Below is a small trained network, with its code and all its weights. Each question gives an input and a target symbol and asks what happens when units are switched off, that is, made to give their printed mean instead of their output.

import numpy as np


def w(rows, s, z=0):
    codes = np.array(rows[::2]) - 128.0
    scale = np.full(codes.shape[1], s)
    scale[-1] = z or s
    return codes * scale


def f(y):
    return np.maximum(y, 0)


def softmax(a):
    e = np.exp(a - a.max(-1, keepdims=True))
    return e / e.sum(-1, keepdims=True)


def log_softmax(a):
    a = a - a.max(-1, keepdims=True)
    return a - np.log(np.exp(a).sum(-1, keepdims=True))


def net(x, mask):
    ids = ['ΘΩαεζημτ'.index(c) for c in x.split()]
    T = len(ids)
    res = E[ids] + P[:T]
    r = res
    for j in range(2):
        rows = slice(3 * j, 3 * j + 3)
        q, k, v = (r @ M[0][rows].T for M in (Q, K, V))
        z = softmax(np.where(np.tri(T) > 0, q @ k.T / 3**0.5, -1e9)) @ v
        o = O[0][rows]
        res = res + np.where(mask[j], z, o[:, -1]) @ o[:, :-1]
    y = f(res @ A[0][:, :-1].T + A[0][:, -1])
    res = res + np.where(mask[2:14], y, B[0][:, -1]) @ B[0][:, :-1]
    return log_softmax(res[-1] @ U[:, :-1].T + U[:, -1])


Q, K, V, O, A, B = {}, {}, {}, {}, {}, {}
E = w([
[91,189,155,209,147,123,71,159],'Θ',
[120,180,108,164,172,70,227,222],'Ω',
[96,109,137,121,96,129,26,139],'α',
[129,155,102,110,218,127,143,60],'ε',
[138,174,157,141,170,249,129,93],'ζ',
[143,53,76,139,165,148,120,143],'η',
[87,166,125,100,108,166,184,135],'μ',
[69,104,113,163,121,113,94,44],'τ',
],0.014)
P = w([
[147,143,96,143,116,118,116,151],'0',
[75,146,149,103,152,134,110,140],'1',
[106,151,76,139,107,152,101,104],'2',
[107,133,203,70,150,95,115,161],'3',
[135,211,89,106,121,91,109,145],'4',
[163,70,236,108,135,93,131,163],'5',
[204,133,95,140,65,121,103,143],'6',
[165,9,195,177,119,136,184,137],'7',
[156,159,63,188,88,157,138,82],'8',
[117,99,112,181,149,110,215,123],'9',
[114,226,29,112,108,123,148,125],'10',
],0.015)
Q[0] = w([
[138,121,221,87,146,80,157,138],'H0',
[87,185,94,98,172,127,108,148],'H0',
[26,104,135,150,125,140,185,141],'H0',
[104,185,11,147,127,146,108,120],'H1',
[160,150,112,48,153,82,107,151],'H1',
[153,160,87,64,65,175,93,174],'H1',
],0.012)
K[0] = w([
[8,100,200,93,204,141,127,150],'H0',
[67,137,44,180,98,175,139,110],'H0',
[166,34,153,197,167,157,139,122],'H0',
[198,159,59,173,44,146,126,106],'H1',
[64,176,108,119,154,162,106,101],'H1',
[153,195,66,131,146,83,111,105],'H1',
],0.012)
V[0] = w([
[208,90,106,163,254,131,137,62],'H0',
[132,118,73,202,124,231,139,123],'H0',
[76,83,57,138,71,54,127,92],'H0',
[180,67,129,9,75,141,140,155],'H1',
[193,76,142,172,144,113,40,183],'H1',
[168,127,124,131,127,45,196,186],'H1',
],0.0077)
O[0] = w([
[198,163,189,117,114,162,62,114,6],'H0',
[123,101,190,130,119,78,113,180,205],'H0',
[157,10,112,69,134,167,153,148,78],'H0',
[103,137,46,123,124,149,93,211,47],'H1',
[132,156,131,66,35,92,144,130,69],'H1',
[163,139,79,98,175,100,94,100,115],'H1',
],0.012,0.0026)
A[0] = w([
[133,151,189,100,99,174,128,100,231],'N0',
[105,114,137,85,117,114,24,103,143],'N1',
[121,88,99,2,155,150,142,84,159],'N2',
[124,161,152,165,127,83,145,184,114],'N3',
[100,120,157,110,161,104,69,170,175],'N4',
[143,161,139,179,131,143,116,124,179],'N5',
[147,72,174,157,105,158,182,134,97],'N6',
[113,172,154,174,105,76,165,121,141],'N7',
[131,144,111,129,135,191,95,140,155],'N8',
[75,68,104,153,122,103,71,86,1],'N9',
[116,150,69,119,87,95,114,146,192],'N10',
[121,105,132,152,115,200,117,97,200],'N11',
],0.0094,0.003)
B[0] = w([
[113,136,129,60,78,88,139,154,212],'N0',
[196,205,143,154,139,103,186,124,174],'N1',
[141,134,13,104,81,66,35,136,172],'N2',
[108,100,103,140,128,168,108,128,229],'N3',
[178,152,118,187,125,116,115,169,185],'N4',
[124,105,140,95,168,158,104,133,204],'N5',
[114,74,138,129,124,99,41,133,168],'N6',
[96,93,137,136,109,158,114,66,253],'N7',
[117,142,121,135,143,123,188,150,155],'N8',
[131,164,138,157,125,109,254,135,170],'N9',
[123,167,91,132,137,179,130,134,199],'N10',
[142,129,156,102,190,133,184,161,191],'N11',
],0.0091,0.0054)
U = w([
[104,77,160,118,63,44,218,37,6],'Θ',
[164,195,77,82,176,104,87,26,109],'Ω',
[21,133,53,52,67,183,117,149,216],'α',
[181,162,197,84,144,207,166,143,118],'ε',
[88,137,165,199,77,147,36,102,90],'ζ',
[172,213,134,133,52,83,173,230,115],'η',
[108,108,106,225,196,146,183,174,147],'μ',
[173,2,145,83,122,95,83,208,198],'τ',
],0.0049,0.0022)

Each question gives the input, a string of symbols that net reads in full, and the target symbol t.
The units are the heads (3 rows each of Q, K, V and O) and the neurons (one row each of A and B). Each row of codes is followed by its name. A weight is (code - 128) times the scale printed after its matrix; where a second scale follows, it is the last column's (O, A, B and U).
mask holds one flag per unit, heads first, then neurons. A switched-off unit (its flag False) gives its mean, the last column of its rows in O or B, instead of its output. The means were averaged over made-up inputs and are rounded, as every weight is.
A unit's drop is (log p(t) with every unit on - log p(t) with that unit switched off) / (log p(t) with every unit on - log p(t) with every unit switched off).
The circuit of an input: a set's keep is (log p(t) with only the set's units on - log p(t) with every unit switched off) / (log p(t) with every unit on - log p(t) with every unit switched off). Starting from the 12 units with the biggest drops (on a tie, the unit counted first), units are removed one at a time, each time the one whose removal leaves the highest keep (on an exact tie, the one counted first), for as long as the keep stays at least 0.8.
circuit, biggest first: the units of the circuit, biggest drop first
top k neurons: the k neurons with the biggest drops, biggest first
heads that matter: for each layer, one digit per head in row order, 1 if its drop is at least 0.15 and else 0, layers parted by /
drop of u: that unit's drop, to one decimal
input μ μ μ τ, target μ: circuit, biggest first => H1; N9; H0
input Θ μ Θ ζ μ ζ μ ζ Θ τ τ, target Θ: circuit, biggest first => H1; H0; N9
input μ η τ ζ α ε ε μ ε, target ε: heads that matter => 10
input Θ ε α η Ω α μ α μ μ ζ, target μ: circuit, biggest first => H1; N8
input τ ζ Θ τ η ε α α, target ε: circuit, biggest first => H0; N11
input ε τ μ Θ Ω, target μ: circuit, biggest first => H1; N3
input ζ ζ α, target η: circuit, biggest first => N1; N9; H0
input Ω ζ μ, target Ω: heads that matter => 01
input Ω ζ Ω μ, target ζ: circuit, biggest first => H0; N7; H1
input Ω α ζ α ζ Ω μ α ε Ω, target α: heads that matter => 01
input ζ α Ω Ω, target α: heads that matter => 11
input μ ζ Ω μ ζ α μ η, target α: circuit, biggest first => H1; H0
input μ Ω α τ η τ μ α μ μ, target α: heads that matter => 01
input μ α τ Θ η τ μ τ ζ η, target τ: circuit, biggest first => H0; N6
input τ τ Ω ζ Θ η η α, target η: circuit, biggest first => H1; N1; H0
input ζ ε Ω μ μ μ Θ η μ Θ, target η: circuit, biggest first => H1
input μ Ω α, target μ: top 2 neurons => N9; N0
input μ μ μ ζ ε, target μ: circuit, biggest first => H1; H0
input τ μ η Θ μ τ μ μ, target τ: heads that matter => 00
input μ μ Ω η η α μ ε τ μ Θ, target τ: circuit, biggest first => H0
input μ μ Ω μ μ μ, target μ: heads that matter => 11
input Θ ζ Ω ζ α ζ, target ζ: heads that matter => 10
input τ α ε ζ μ α α μ Θ, target α: heads that matter => 01
input α τ α μ Θ Ω ε Ω α Θ, target Ω: circuit, biggest first => H1
input α α ε ζ ε Ω Ω η, target Ω: circuit, biggest first => H1; H0
input α μ μ Θ μ ζ α, target μ: drop of N9 => 0.1
input τ μ μ η η τ τ Θ τ μ Ω, target τ: drop of H0 => 1.0
input Ω Θ Θ Θ ζ μ α α τ μ η, target τ: drop of N6 => 0.1
input η α Θ μ Θ Θ ε μ ζ μ α, target ζ: drop of H0 => 0.7
input ε ζ τ Θ ζ μ Θ μ μ, target Θ: top neuron => N7
